Here is a tiny trained network, its code and every weight. The questions are about switching its units off for an input and a class, where a switched-off unit gives its printed mean instead of its output.

import numpy as np


def w(rows, s, z=0):
    codes = np.array(rows[::2]) - 128.0
    scale = np.full(codes.shape[1], s)
    scale[-1] = z or s
    return codes * scale


def f(y):
    return np.maximum(y, 0)


def log_softmax(a):
    a = a - a.max(-1, keepdims=True)
    return a - np.log(np.exp(a).sum(-1, keepdims=True))


def net(x, mask):
    res = np.array(x, float).reshape(1, 6) / 4 @ E
    y = f(res @ A[0][:, :-1].T + A[0][:, -1])
    res = res + np.where(mask, y, B[0][:, -1]) @ B[0][:, :-1]
    return log_softmax(res[-1] @ U[:, :-1].T + U[:, -1])


A, B = {}, {}
E = w([
[114,138,117,142,145,109,119,121,113,117],'x0',
[120,111,7,31,78,71,148,107,99,148],'x1',
[113,145,115,143,138,108,114,106,122,114],'x2',
[118,113,35,116,226,169,150,159,227,82],'x3',
[130,159,99,170,123,113,130,89,125,118],'x4',
[226,203,121,85,153,54,55,213,161,135],'x5',
],0.015)
A[0] = w([
[87,83,254,220,81,171,71,120,85,150,254],'n1',
[57,114,146,145,86,187,142,83,33,150,238],'n2',
[113,67,128,200,176,189,126,137,212,56,233],'n3',
[139,179,172,92,78,114,74,128,93,144,132],'n4',
[167,135,139,121,6,73,117,127,30,141,239],'n5',
[28,81,75,103,143,157,183,100,116,129,153],'n6',
[128,146,59,75,139,119,79,139,202,169,106],'n7',
[231,198,172,144,152,154,37,206,139,85,216],'n8',
[133,132,10,26,96,138,127,126,48,136,212],'n9',
],0.0093,0.0042)
B[0] = w([
[91,189,123,192,189,33,192,144,141,206,255],'n1',
[32,73,155,64,195,81,142,87,220,169,223],'n2',
[49,130,81,187,156,231,157,194,118,49,215],'n3',
[154,132,153,210,1,106,96,139,68,121,189],'n4',
[111,73,177,145,94,118,22,114,194,154,235],'n5',
[197,83,146,140,129,143,213,85,101,31,199],'n6',
[114,192,57,99,124,64,203,180,171,185,184],'n7',
[181,208,178,163,219,119,61,113,133,109,235],'n8',
[103,77,114,48,45,35,155,184,143,142,217],'n9',
],0.0092,0.023)
U = w([
[94,179,100,94,160,53,174,150,193,204,250],'0',
[90,34,159,42,94,106,115,58,134,164,67],'1',
[73,90,135,171,142,227,124,157,97,96,165],'2',
[166,62,99,92,44,126,209,108,94,24,45],'3',
[197,163,195,178,129,108,73,103,76,140,124],'4',
[151,128,104,89,28,100,2,180,132,123,118],'5',
[169,206,85,93,180,200,47,151,173,89,79],'6',
],0.0096,0.0023)

Each question gives the input, the list of numbers given to net, and the class t.
The units are the neurons (one row each of A and B). Each row of codes is followed by its name. A weight is (code - 128) times the scale printed after its matrix; where a second scale follows, it is the last column's (A, B and U).
mask holds one flag per neuron, in row order. A switched-off neuron (its flag False) gives its mean, the last column of its row in B, instead of its output. The means were averaged over made-up inputs and are rounded, as every weight is.
A unit's drop is (log p(t) with every unit on - log p(t) with that unit switched off) / (log p(t) with every unit on - log p(t) with every unit switched off).
The circuit of an input: a set's keep is (log p(t) with only the set's units on - log p(t) with every unit switched off) / (log p(t) with every unit on - log p(t) with every unit switched off). Starting from all 9 units, units are removed one at a time, each time the one whose removal leaves the highest keep (on an exact tie, the one counted first), for as long as the keep stays at least 0.8.
units of the circuit, in order: the units of the circuit, biggest drop first
k most important neurons: the k neurons with the biggest drops, biggest first
drop of u: that unit's drop, to one decimal
input [-8,-1,3,7,0,8], class 6: units of the circuit, in order -> [n8]
input [-4,4,-1,1,-1,-1], class 3: units of the circuit, in order -> [n1; n2]
input [4,6,-2,1,1,-1], class 3: units of the circuit, in order -> [n1; n6]
input [1,-1,1,8,-1,0], class 2: 2 most important neurons -> [n3; n8]
input [-7,1,-1,8,-2,-2], class 3: units of the circuit, in order -> [n6; n1]
input [5,-5,6,-1,-8,-8], class 0: 2 most important neurons -> [n1; n2]
input [-4,0,6,4,5,-7], class 2: 2 most important neurons -> [n3; n9]
input [3,6,-6,3,-5,0], class 3: units of the circuit, in order -> [n1; n6]
input [-2,1,5,-3,2,-4], class 1: units of the circuit, in order -> [n7; n8]
input [-6,1,0,-8,-8,2], class 5: 3 most important neurons -> [n5; n4; n6]
input [8,4,4,0,7,2], class 5: 2 most important neurons -> [n1; n2]
input [7,4,-3,-8,-6,1], class 5: 3 most important neurons -> [n4; n5; n6]
input [5,-8,2,2,-5,-4], class 2: 3 most important neurons -> [n3; n7; n9]
input [1,3,1,2,0,-8], class 3: units of the circuit, in order -> [n6]
input [-2,4,-1,1,2,-2], class 3: 3 most important neurons -> [n1; n6; n5]
input [3,0,3,-7,0,7], class 4: 2 most important neurons -> [n8; n9]
input [2,-1,-3,6,7,-8], class 2: drop of n3 -> 1.3
input [7,8,-6,6,6,0], class 3: drop of n6 -> 0.5
input [4,-6,3,6,-3,3], class 6: drop of n4 -> 0.0
input [6,-1,7,5,3,8], class 6: units of the circuit, in order -> [n1]
input [1,4,1,-5,6,1], class 5: drop of n4 -> 0.1
